Below is a small trained network, with its code and all its weights. Each question gives an input and a target symbol and asks what happens when units are switched off, that is, made to give their printed mean instead of their output.

import numpy as np


def w(rows, s, z=0):
    codes = np.array(rows[::2]) - 128.0
    scale = np.full(codes.shape[1], s)
    scale[-1] = z or s
    return codes * scale


def softmax(a):
    e = np.exp(a - a.max(-1, keepdims=True))
    return e / e.sum(-1, keepdims=True)


def log_softmax(a):
    a = a - a.max(-1, keepdims=True)
    return a - np.log(np.exp(a).sum(-1, keepdims=True))


def net(x, mask):
    ids = ['ΞΨΩεζηθμ'.index(c) for c in x.split()]
    T = len(ids)
    res = E[ids] + P[:T]
    u = 0
    for l in range(3):
        r = res
        for j in range(2):
            rows = slice(2 * j, 2 * j + 2)
            q, k, v = (r @ M[l][rows].T for M in (Q, K, V))
            z = softmax(np.where(np.tri(T) > 0, q @ k.T / 2**0.5, -1e9)) @ v
            o = O[l][rows]
            res = res + np.where(mask[u + j], z, o[:, -1]) @ o[:, :-1]
        u += 2
    return log_softmax(res[-1] @ U[:, :-1].T + U[:, -1])


Q, K, V, O = {}, {}, {}, {}
E = w([
[137,68,114,189,143,29,138,119,254,88,221],'Ξ',
[157,243,218,101,200,194,237,64,176,171,142],'Ψ',
[155,216,56,238,202,158,19,189,228,197,34],'Ω',
[18,89,61,177,75,246,151,208,162,149,206],'ε',
[241,221,35,178,83,124,191,209,60,113,224],'ζ',
[158,112,35,77,173,121,204,188,135,20,17],'η',
[96,52,70,50,199,98,51,141,73,222,185],'θ',
[221,153,167,35,31,219,42,152,225,52,162],'μ',
],0.0058)
P = w([
[68,208,183,102,211,102,109,253,148,47,159],'0',
[167,83,29,135,64,200,156,53,118,180,168],'1',
[197,94,30,145,104,176,167,123,158,159,169],'2',
[202,110,51,133,129,174,163,139,163,160,155],'3',
[184,133,60,132,144,153,156,191,166,140,155],'4',
[176,122,53,127,166,146,135,168,183,141,166],'5',
[155,150,55,123,211,137,133,185,166,125,165],'6',
[187,164,49,120,191,139,120,202,184,121,175],'7',
],0.0047)
Q[0] = w([
[43,87,254,139,56,73,91,29,2,60,3],'L0H0',
[230,84,10,113,206,154,84,230,255,204,242],'L0H0',
[56,61,127,22,227,128,38,170,116,181,109],'L0H1',
[244,202,7,155,217,123,191,249,232,164,239],'L0H1',
],0.0051)
K[0] = w([
[233,25,20,170,53,153,125,3,78,252,63],'L0H0',
[19,250,238,57,203,148,132,254,126,17,147],'L0H0',
[204,218,178,219,75,128,233,153,208,33,106],'L0H1',
[14,155,217,29,232,53,37,242,162,70,72],'L0H1',
],0.0053)
V[0] = w([
[191,187,178,30,175,149,189,127,35,95,33],'L0H0',
[96,107,166,60,47,223,203,101,156,121,206],'L0H0',
[90,90,180,62,97,93,174,130,232,30,79],'L0H1',
[254,240,170,230,80,147,200,155,242,40,156],'L0H1',
],0.0048)
O[0] = w([
[166,83,49,252,75,60,86,230,212,96,22,130],'L0H0',
[67,111,172,104,201,207,161,10,168,78,19,67],'L0H0',
[93,93,130,83,190,53,135,16,236,37,151,69],'L0H1',
[77,210,48,181,181,101,118,1,44,35,154,252],'L0H1',
],0.0045,0.0024)
Q[1] = w([
[249,185,75,181,71,139,112,235,1,203,91],'L1H0',
[41,66,52,89,217,69,74,155,242,132,93],'L1H0',
[200,240,142,158,156,208,240,144,162,27,113],'L1H1',
[251,206,101,102,184,72,136,211,43,31,84],'L1H1',
],0.0043)
K[1] = w([
[61,147,183,212,179,9,63,113,235,50,188],'L1H0',
[167,237,200,82,142,194,206,235,35,165,218],'L1H0',
[31,77,120,110,214,19,26,77,130,131,191],'L1H1',
[5,56,227,99,212,137,64,104,255,196,123],'L1H1',
],0.005)
V[1] = w([
[176,213,75,51,83,245,162,162,2,158,227],'L1H0',
[37,218,90,200,223,143,202,82,23,107,101],'L1H0',
[148,91,66,227,20,178,236,199,150,97,90],'L1H1',
[238,138,40,191,29,3,101,211,19,90,233],'L1H1',
],0.0048)
O[1] = w([
[188,126,179,106,124,205,118,141,3,110,111,226],'L1H0',
[49,134,71,159,194,166,153,166,32,181,85,176],'L1H0',
[88,154,159,236,103,154,177,52,146,63,155,147],'L1H1',
[197,75,128,199,126,128,97,91,35,103,177,254],'L1H1',
],0.0054,0.0065)
Q[2] = w([
[66,39,228,66,54,11,55,83,90,220,79],'L2H0',
[174,110,3,141,242,189,70,181,84,87,227],'L2H0',
[208,196,50,172,238,152,171,226,58,96,215],'L2H1',
[113,130,131,167,60,201,163,66,91,199,108],'L2H1',
],0.0052)
K[2] = w([
[255,94,109,229,6,230,134,103,57,250,177],'L2H0',
[24,249,153,79,159,160,200,240,199,19,30],'L2H0',
[34,170,250,191,183,175,26,211,109,102,180],'L2H1',
[129,106,103,148,77,177,62,136,72,211,2],'L2H1',
],0.0044)
V[2] = w([
[180,59,87,99,143,33,94,39,94,4,191],'L2H0',
[13,204,102,209,204,30,240,138,121,177,211],'L2H0',
[158,192,97,66,92,25,121,249,219,169,141],'L2H1',
[52,224,84,26,207,54,95,42,193,137,112],'L2H1',
],0.0039)
O[2] = w([
[79,5,56,15,123,94,115,207,142,102,191,166],'L2H0',
[179,106,177,223,224,80,98,164,158,253,225,216],'L2H0',
[232,187,117,124,27,52,63,50,28,86,114,49],'L2H1',
[214,89,101,119,182,60,156,135,22,185,52,1],'L2H1',
],0.0042,0.0046)
U = w([
[152,7,129,33,164,113,97,214,95,253,138,121],'Ξ',
[150,194,110,229,148,122,48,119,172,212,40,84],'Ψ',
[196,207,124,165,112,94,131,102,18,94,169,3],'Ω',
[126,201,228,82,179,162,223,58,144,191,115,245],'ε',
[12,129,100,145,131,215,158,175,166,119,176,88],'ζ',
[121,66,138,171,141,26,156,96,239,83,205,99],'η',
[153,164,182,54,60,159,35,83,149,58,127,219],'θ',
[91,93,30,80,138,112,199,129,109,38,14,189],'μ',
],0.0049,0.0026)

Each question gives the input, a string of symbols that net reads in full, and the target symbol t.
The units are the heads (2 rows each of Q, K, V and O). Each row of codes is followed by its name. A weight is (code - 128) times the scale printed after its matrix; where a second scale follows, it is the last column's (O and U).
mask holds one flag per head, layer by layer. A switched-off head (its flag False) gives its mean, the last column of its rows in O, instead of its output. The means were averaged over made-up inputs and are rounded, as every weight is.
A unit's drop is (log p(t) with every unit on - log p(t) with that unit switched off) / (log p(t) with every unit on - log p(t) with every unit switched off).
The circuit of an input: a set's keep is (log p(t) with only the set's units on - log p(t) with every unit switched off) / (log p(t) with every unit on - log p(t) with every unit switched off). Starting from all 6 units, units are removed one at a time, each time the one whose removal leaves the highest keep (on an exact tie, the one counted first), for as long as the keep stays at least 0.8.
circuit, biggest first: the units of the circuit, biggest drop first
most important unit: the unit with the biggest drop
heads that matter: for each layer, one digit per head in row order, 1 if its drop is at least 0.15 and else 0, layers parted by /
drop when u is switched off: that unit's drop, to one decimal
input ε θ Ξ ε, target ε: circuit, biggest first	[L0H0; L1H1; L2H0]
input μ θ ε ζ η ζ, target μ: most important unit	L2H0
input θ ζ Ξ ζ ζ Ω Ψ, target θ: circuit, biggest first	[L0H1; L1H0; L2H1; L2H0]
input ε ε ε Ξ, target ε: heads that matter	10 / 01 / 10
input θ Ψ ζ θ θ ζ ε ζ, target θ: heads that matter	01 / 10 / 11
input μ ζ μ ζ, target μ: circuit, biggest first	[L2H0; L0H1; L0H0]
input η θ Ξ η, target η: circuit, biggest first	[L1H0; L0H0; L0H1]
input Ψ Ξ ε θ ζ ζ ζ ζ, target Ψ: circuit, biggest first	[L2H0; L0H0; L1H0; L1H1]
input η Ψ η ε ζ, target η: circuit, biggest first	[L0H0; L1H0; L0H1]
input Ω Ξ ζ ζ ζ η, target Ω: heads that matter	10 / 11 / 01
input ζ ζ Ψ, target ζ: circuit, biggest first	[L2H1; L1H1; L0H1; L1H0]
input Ξ ζ Ξ, target Ξ: heads that matter	11 / 10 / 11
input θ θ ζ ζ Ξ θ ε Ξ, target θ: circuit, biggest first	[L0H1; L1H0; L2H0; L2H1]
input Ω θ ε η ζ ζ θ, target Ω: circuit, biggest first	[L1H1; L0H0; L1H0; L2H1]
input θ ζ Ω η Ξ ζ θ, target θ: circuit, biggest first	[L0H1; L1H0; L2H0; L2H1]
input Ξ ζ η θ ε ζ θ η, target Ξ: most important unit	L0H1
input Ξ η ζ, target Ξ: drop when L0H1 is switched off	0.4
input η θ Ξ ζ η, target η: drop when L0H0 is switched off	0.6
input ζ η Ψ ζ, target ζ: drop when L1H0 is switched off	0.3
input η Ξ Ξ Ξ, target η: most important unit	L1H0
